Here is a tiny trained network, its code and every weight. The questions are about switching its units off for an input and a target symbol, where a switched-off unit gives its printed mean instead of its output.

import numpy as np


def w(rows, s, z=0):
    codes = np.array(rows[::2]) - 128.0
    scale = np.full(codes.shape[1], s)
    scale[-1] = z or s
    return codes * scale


def norm(h):
    return h / np.sqrt((h * h).mean(-1, keepdims=True) + 1e-5)


def f(y):
    return np.maximum(y, 0)


def softmax(a):
    e = np.exp(a - a.max(-1, keepdims=True))
    return e / e.sum(-1, keepdims=True)


def log_softmax(a):
    a = a - a.max(-1, keepdims=True)
    return a - np.log(np.exp(a).sum(-1, keepdims=True))


def net(x, mask):
    ids = ['αβγεζθλμξτφψω'.index(c) for c in x.split()]
    T = len(ids)
    res = E[ids] + P[:T]
    q, k, v = (norm(res) @ M[0].T for M in (Q, K, V))
    z = softmax(np.where(np.tri(T) > 0, q @ k.T / 2**0.5, -1e9)) @ v
    res = res + np.where(mask[0], z, O[0][:, -1]) @ O[0][:, :-1]
    y = f(norm(res) @ A[0][:, :-1].T + A[0][:, -1])
    res = res + np.where(mask[1:9], y, B[0][:, -1]) @ B[0][:, :-1]
    return log_softmax(norm(res)[-1] @ U[:, :-1].T + U[:, -1])


Q, K, V, O, A, B = {}, {}, {}, {}, {}, {}
E = w([
[130,116,93,158,119,139],'α',
[140,132,121,153,130,62],'β',
[144,113,89,131,106,148],'γ',
[128,138,109,167,122,155],'ε',
[127,137,109,173,132,128],'ζ',
[138,134,105,149,117,153],'θ',
[134,184,136,170,144,152],'λ',
[130,152,118,173,135,139],'μ',
[139,165,118,152,130,176],'ξ',
[135,109,100,145,118,87],'τ',
[133,164,138,171,135,93],'φ',
[60,49,252,70,2,182],'ψ',
[155,164,133,92,128,73],'ω',
],0.018)
P = w([
[138,94,150,170,56,116],'0',
[62,106,117,158,72,97],'1',
[127,125,89,185,79,122],'2',
[110,45,190,163,80,136],'3',
[25,78,142,86,183,149],'4',
[105,156,61,174,94,103],'5',
[205,70,183,162,77,152],'6',
[52,21,234,96,161,156],'7',
[65,255,46,60,122,106],'8',
[220,128,146,208,120,126],'9',
],0.011)
Q[0] = w([
[129,13,253,95,231,164],'H1',
[211,111,196,189,2,126],'H1',
],0.012)
K[0] = w([
[78,209,1,133,137,103],'H1',
[37,121,174,76,107,132],'H1',
],0.016)
V[0] = w([
[73,245,216,126,74,247],'H1',
[149,53,61,27,40,191],'H1',
],0.012)
O[0] = w([
[2,198,192,90,114,171,250],'H1',
[113,87,226,204,251,135,146],'H1',
],0.017,0.0021)
A[0] = w([
[175,116,9,96,86,65,102],'N1',
[81,178,115,104,33,140,202],'N2',
[139,17,174,43,104,191,254],'N3',
[56,165,211,155,106,145,154],'N4',
[103,103,170,204,162,102,152],'N5',
[115,132,145,155,89,67,196],'N6',
[121,158,27,170,157,145,150],'N7',
[205,79,153,172,161,90,228],'N8',
],0.013,0.0043)
B[0] = w([
[128,157,229,157,129,144,254],'N1',
[119,105,109,207,205,129,227],'N2',
[64,227,209,107,218,37,177],'N3',
[160,55,126,91,126,39,249],'N4',
[153,253,107,80,104,117,192],'N5',
[143,121,116,122,168,186,172],'N6',
[145,160,214,58,148,85,171],'N7',
[56,104,63,60,109,210,210],'N8',
],0.012)
U = w([
[119,92,157,108,141,148,120],'α',
[141,184,116,144,18,117,116],'β',
[115,125,73,33,145,207,97],'γ',
[43,141,92,91,61,156,94],'ε',
[129,84,140,147,253,230,68],'ζ',
[215,111,129,114,84,87,197],'θ',
[178,47,105,138,164,168,255],'λ',
[158,128,222,45,107,233,88],'μ',
[78,172,112,233,145,156,122],'ξ',
[158,62,109,186,218,46,107],'τ',
[190,152,199,227,128,139,131],'φ',
[26,55,184,118,124,174,178],'ψ',
[151,145,155,11,144,83,144],'ω',
],0.015,0.0081)

Each question gives the input, a string of symbols that net reads in full, and the target symbol t.
The units are the heads (2 rows each of Q, K, V and O) and the neurons (one row each of A and B). Each row of codes is followed by its name. A weight is (code - 128) times the scale printed after its matrix; where a second scale follows, it is the last column's (O, A, B and U).
mask holds one flag per unit, heads first, then neurons. A switched-off unit (its flag False) gives its mean, the last column of its rows in O or B, instead of its output. The means were averaged over made-up inputs and are rounded, as every weight is.
A unit's drop is (log p(t) with every unit on - log p(t) with that unit switched off) / (log p(t) with every unit on - log p(t) with every unit switched off).
The circuit of an input: a set's keep is (log p(t) with only the set's units on - log p(t) with every unit switched off) / (log p(t) with every unit on - log p(t) with every unit switched off). Starting from all 9 units, units are removed one at a time, each time the one whose removal leaves the highest keep (on an exact tie, the one counted first), for as long as the keep stays at least 0.8.
units of the circuit, in order: the units of the circuit, biggest drop first
unit that matters most: the unit with the biggest drop
k most important neurons: the k neurons with the biggest drops, biggest first
input ζ τ φ ω ε, target β: units of the circuit, in order -> H1
input μ γ λ, target ξ: units of the circuit, in order -> H1, N2
input ω ω φ λ φ α ω β ξ, target μ: 2 most important neurons -> N4, N1
input ε ξ α φ ζ β ξ μ ε, target ψ: units of the circuit, in order -> H1, N5
input β ε γ μ θ, target ζ: 2 most important neurons -> N8, N4
input ω ω ξ ξ ω ω γ θ, target μ: units of the circuit, in order -> H1, N1, N4, N8
input ψ φ ξ ω ζ ω ξ, target ω: 4 most important neurons -> N4, N5, N2, N1
input γ μ ω φ ε ε ε, target τ: units of the circuit, in order -> H1, N4, N2, N1
input ζ μ μ μ θ ω τ ω μ α, target μ: units of the circuit, in order -> H1, N8, N1
input ω ω α ζ ω ω θ μ ω ε, target ξ: units of the circuit, in order -> H1, N2
input ζ α ω ε τ λ ζ, target λ: units of the circuit, in order -> H1, N8
input ω λ ζ ω ω ψ, target ω: 3 most important neurons -> N3, N4, N1
input ξ ζ ξ μ, target φ: units of the circuit, in order -> H1, N1, N2
input τ γ φ ω, target ζ: units of the circuit, in order -> H1, N8
input φ ε φ ω, target τ: unit that matters most -> N2
input ω θ ξ ζ μ μ ε γ, target ξ: 2 most important neurons -> N2, N4
input ε φ ω μ θ θ ω ζ τ, target μ: 2 most important neurons -> N1, N4
input θ μ τ ζ, target ξ: 3 most important neurons -> N2, N4, N8
input λ ε ξ ω ψ ε, target ω: 3 most important neurons -> N5, N4, N2
input ζ φ ε ζ λ, target τ: 2 most important neurons -> N8, N4
